Here is a tiny trained network, its code and every weight. The questions are about switching its units off for an input and a class, where a switched-off unit gives its printed mean instead of its output.

import numpy as np


def w(rows, s, z=0):
    codes = np.array(rows[::2]) - 128.0
    scale = np.full(codes.shape[1], s)
    scale[-1] = z or s
    return codes * scale


def f(y):
    return y / 2 * (1 + np.tanh(0.7978845608 * (y + 0.044715 * y**3)))


def log_softmax(a):
    a = a - a.max(-1, keepdims=True)
    return a - np.log(np.exp(a).sum(-1, keepdims=True))


def net(x, mask):
    res = np.array(x, float).reshape(1, 7) / 4 @ E
    y = f(res @ A[0][:, :-1].T + A[0][:, -1])
    res = res + np.where(mask, y, B[0][:, -1]) @ B[0][:, :-1]
    return log_softmax(res[-1] @ U[:, :-1].T + U[:, -1])


A, B = {}, {}
E = w([
[193,124,84,104,42,154,48],'x0',
[48,64,127,150,3,99,166],'x1',
[82,155,180,138,162,158,113],'x2',
[137,186,167,222,138,120,102],'x3',
[111,88,114,192,149,158,135],'x4',
[57,191,92,220,140,92,99],'x5',
[86,140,209,184,88,106,147],'x6',
],0.0073)
A[0] = w([
[85,146,162,194,64,209,133,233],'N0',
[56,141,133,153,127,86,179,218],'N1',
[183,188,237,62,169,144,90,212],'N2',
[112,168,63,116,139,146,85,11],'N3',
[108,116,105,124,180,103,212,173],'N4',
[135,211,92,226,73,86,154,27],'N5',
[183,113,40,51,176,254,75,254],'N6',
[23,142,116,102,160,147,125,16],'N7',
[65,178,37,104,162,187,20,202],'N8',
[123,110,123,178,10,70,36,249],'N9',
[216,111,144,221,99,128,109,157],'N10',
[171,82,174,88,147,181,124,206],'N11',
[185,163,121,149,113,188,87,254],'N12',
[139,24,148,97,60,191,137,254],'N13',
[132,20,142,110,177,103,196,239],'N14',
[90,123,151,141,123,189,114,8],'N15',
],0.0081,0.0022)
B[0] = w([
[151,132,86,130,175,109,128,212],'N0',
[116,158,127,97,111,197,191,204],'N1',
[135,80,65,143,150,141,214,209],'N2',
[74,162,104,92,127,90,115,140],'N3',
[159,142,122,161,109,177,150,171],'N4',
[119,152,117,97,119,149,139,190],'N5',
[104,56,81,200,139,145,151,254],'N6',
[151,117,121,84,103,102,161,153],'N7',
[105,90,115,146,169,129,137,200],'N8',
[98,151,77,154,161,187,107,232],'N9',
[85,121,118,184,174,176,113,163],'N10',
[149,62,145,129,196,97,139,180],'N11',
[67,95,2,142,196,53,166,178],'N12',
[150,95,89,163,177,138,158,224],'N13',
[152,104,144,158,143,192,163,199],'N14',
[138,122,118,100,178,70,111,131],'N15',
],0.0082,0.0078)
U = w([
[164,155,144,71,91,186,131,2],'0',
[114,127,49,149,200,131,61,159],'1',
[135,130,141,74,107,254,132,2],'2',
[104,196,117,46,83,180,88,22],'3',
[148,132,222,130,176,41,120,2],'4',
[137,100,147,146,200,160,202,254],'5',
[177,138,118,205,179,161,145,56],'6',
],0.0082,0.0022)

Each question gives the input, the list of numbers given to net, and the class t.
The units are the neurons (one row each of A and B). Each row of codes is followed by its name. A weight is (code - 128) times the scale printed after its matrix; where a second scale follows, it is the last column's (A, B and U).
mask holds one flag per neuron, in row order. A switched-off neuron (its flag False) gives its mean, the last column of its row in B, instead of its output. The means were averaged over made-up inputs and are rounded, as every weight is.
A unit's drop is (log p(t) with every unit on - log p(t) with that unit switched off) / (log p(t) with every unit on - log p(t) with every unit switched off).
The circuit of an input: a set's keep is (log p(t) with only the set's units on - log p(t) with every unit switched off) / (log p(t) with every unit on - log p(t) with every unit switched off). Starting from the 12 units with the biggest drops (on a tie, the unit counted first), units are removed one at a time, each time the one whose removal leaves the highest keep (on an exact tie, the one counted first), for as long as the keep stays at least 0.8.
circuit, biggest first: the units of the circuit, biggest drop first
k most important neurons: the k neurons with the biggest drops, biggest first
drop when u is switched off: that unit's drop, to one decimal
input [6,-5,3,-7,-2,-6,-2], class 5: circuit, biggest first : (N2; N11)
input [4,7,-1,6,7,0,1], class 1: circuit, biggest first : (N9; N0; N14)
input [-3,6,4,1,0,8,-5], class 2: 2 most important neurons : (N1; N12)
input [8,-2,-5,5,8,2,5], class 1: most important neuron : (N12)
input [3,2,-3,4,4,-1,4], class 1: 2 most important neurons : (N9; N14)
input [8,1,0,-4,-6,5,8], class 3: 3 most important neurons : (N6; N11; N2)
input [6,-6,-1,-3,-8,-7,0], class 5: 3 most important neurons : (N2; N11; N9)
input [4,3,-2,1,4,1,6], class 1: drop when N14 is switched off : 0.2
input [0,5,2,-2,-7,2,2], class 3: drop when N2 is switched off : 0.1
input [-5,4,0,-6,3,6,-1], class 2: drop when N12 is switched off : 0.1
